Below is a small trained network, with its code and all its weights. Each question gives an input and a class and asks what happens when units are switched off, that is, made to give their printed mean instead of their output.

import numpy as np


def w(rows, s, z=0):
    codes = np.array(rows[::2]) - 128.0
    scale = np.full(codes.shape[1], s)
    scale[-1] = z or s
    return codes * scale


def norm(h):
    return h / np.sqrt((h * h).mean(-1, keepdims=True) + 1e-5)


def f(y):
    return y / 2 * (1 + np.tanh(0.7978845608 * (y + 0.044715 * y**3)))


def log_softmax(a):
    a = a - a.max(-1, keepdims=True)
    return a - np.log(np.exp(a).sum(-1, keepdims=True))


def net(x, mask):
    res = np.array(x, float).reshape(1, 4) / 4 @ E
    u = 0
    for l in range(3):
        y = f(norm(res) @ A[l][:, :-1].T + A[l][:, -1])
        res = res + np.where(mask[u : u + 10], y, B[l][:, -1]) @ B[l][:, :-1]
        u += 10
    return log_softmax(norm(res)[-1] @ U[:, :-1].T + U[:, -1])


A, B = {}, {}
E = w([
[205,213,113],'x0',
[123,109,3],'x1',
[178,38,206],'x2',
[127,65,149],'x3',
],0.0055)
A[0] = w([
[141,147,206,2],'L0N0',
[59,52,133,144],'L0N1',
[117,147,206,2],'L0N2',
[140,109,141,7],'L0N3',
[201,148,87,133],'L0N4',
[40,187,124,125],'L0N5',
[83,135,99,106],'L0N6',
[137,2,197,63],'L0N7',
[97,107,35,163],'L0N8',
[113,12,99,70],'L0N9',
],0.0096,0.001)
B[0] = w([
[28,74,209,164],'L0N0',
[120,91,125,196],'L0N1',
[31,108,194,161],'L0N2',
[60,69,114,122],'L0N3',
[145,118,141,168],'L0N4',
[167,107,134,187],'L0N5',
[45,137,138,148],'L0N6',
[178,253,76,254],'L0N7',
[108,81,94,203],'L0N8',
[190,135,193,207],'L0N9',
],0.0053,0.0046)
A[1] = w([
[161,122,48,51],'L1N0',
[126,60,169,3],'L1N1',
[169,165,128,134],'L1N2',
[38,219,65,77],'L1N3',
[103,21,125,81],'L1N4',
[55,207,166,230],'L1N5',
[187,1,208,233],'L1N6',
[181,165,54,226],'L1N7',
[121,182,103,111],'L1N8',
[175,179,63,93],'L1N9',
],0.01,0.002)
B[1] = w([
[150,23,168,178],'L1N0',
[76,164,183,136],'L1N1',
[85,157,22,161],'L1N2',
[90,175,99,205],'L1N3',
[50,245,171,155],'L1N4',
[203,3,203,228],'L1N5',
[204,161,62,254],'L1N6',
[59,213,117,232],'L1N7',
[168,225,254,151],'L1N8',
[151,125,207,195],'L1N9',
],0.0047,0.0048)
A[2] = w([
[152,153,154,221],'L2N0',
[191,134,50,137],'L2N1',
[136,87,248,168],'L2N2',
[88,144,34,131],'L2N3',
[144,120,152,177],'L2N4',
[140,79,159,174],'L2N5',
[178,116,85,172],'L2N6',
[150,75,98,143],'L2N7',
[80,99,90,131],'L2N8',
[111,137,185,254],'L2N9',
],0.018,0.0025)
B[2] = w([
[151,126,84,183],'L2N0',
[127,112,211,209],'L2N1',
[160,95,48,254],'L2N2',
[20,91,105,207],'L2N3',
[105,109,53,154],'L2N4',
[107,1,39,164],'L2N5',
[132,105,200,173],'L2N6',
[183,207,164,141],'L2N7',
[153,153,189,153],'L2N8',
[159,159,65,187],'L2N9',
],0.0066,0.0099)
U = w([
[6,140,113,161],'0',
[163,129,174,178],'1',
[163,56,27,172],'2',
[135,183,93,6],'3',
],0.017,0.0013)

Each question gives the input, the list of numbers given to net, and the class t.
The units are the neurons (one row each of A and B). Each row of codes is followed by its name. A weight is (code - 128) times the scale printed after its matrix; where a second scale follows, it is the last column's (A, B and U).
mask holds one flag per neuron, layer by layer. A switched-off neuron (its flag False) gives its mean, the last column of its row in B, instead of its output. The means were averaged over made-up inputs and are rounded, as every weight is.
A unit's drop is (log p(t) with every unit on - log p(t) with that unit switched off) / (log p(t) with every unit on - log p(t) with every unit switched off).
The circuit of an input: a set's keep is (log p(t) with only the set's units on - log p(t) with every unit switched off) / (log p(t) with every unit on - log p(t) with every unit switched off). Starting from the 12 units with the biggest drops (on a tie, the unit counted first), units are removed one at a time, each time the one whose removal leaves the highest keep (on an exact tie, the one counted first), for as long as the keep stays at least 0.8.
units of the circuit, in order: the units of the circuit, biggest drop first
unit that matters most: the unit with the biggest drop
top k neurons: the k neurons with the biggest drops, biggest first
top k neurons in layer l: the k neurons of layer l with the biggest drops, biggest first
drop of u: that unit's drop, to one decimal
input [5,3,2,-5], class 3: units of the circuit, in order	(L1N7 L1N8)
input [-6,6,3,-3], class 0: units of the circuit, in order	(L1N4 L2N3)
input [5,5,-1,8], class 1: unit that matters most	L1N0
input [5,1,-5,5], class 0: units of the circuit, in order	(L2N2 L0N7 L2N9)
input [7,-6,-6,2], class 2: units of the circuit, in order	(L1N5 L0N7 L2N2)
input [-4,-2,2,8], class 1: units of the circuit, in order	(L0N7 L1N6 L2N2 L2N1)
input [-8,1,3,5], class 1: top 3 neurons	(L0N9 L0N7 L1N6)
input [-8,-4,-7,-3], class 2: top 3 neurons in layer 2	(L2N3 L2N1 L2N9)
input [-6,5,0,1], class 0: top 3 neurons	(L1N4 L2N3 L1N5)
input [-1,0,-2,4], class 0: top 3 neurons in layer 2	(L2N3 L2N2 L2N9)
input [-1,-8,-8,-5], class 2: top 2 neurons	(L1N5 L0N7)
input [-4,-5,-7,-6], class 2: top 2 neurons in layer 0	(L0N7 L0N5)
input [3,1,1,-4], class 3: top 2 neurons	(L1N9 L1N7)
input [-5,5,3,-1], class 1: unit that matters most	L0N9
input [8,-7,-5,1], class 2: top 2 neurons in layer 0	(L0N7 L0N0)
input [-8,8,4,-4], class 0: drop of L1N4	0.7
input [-3,5,0,-4], class 0: drop of L0N1	0.0
input [6,2,5,-3], class 1: drop of L0N7	0.1
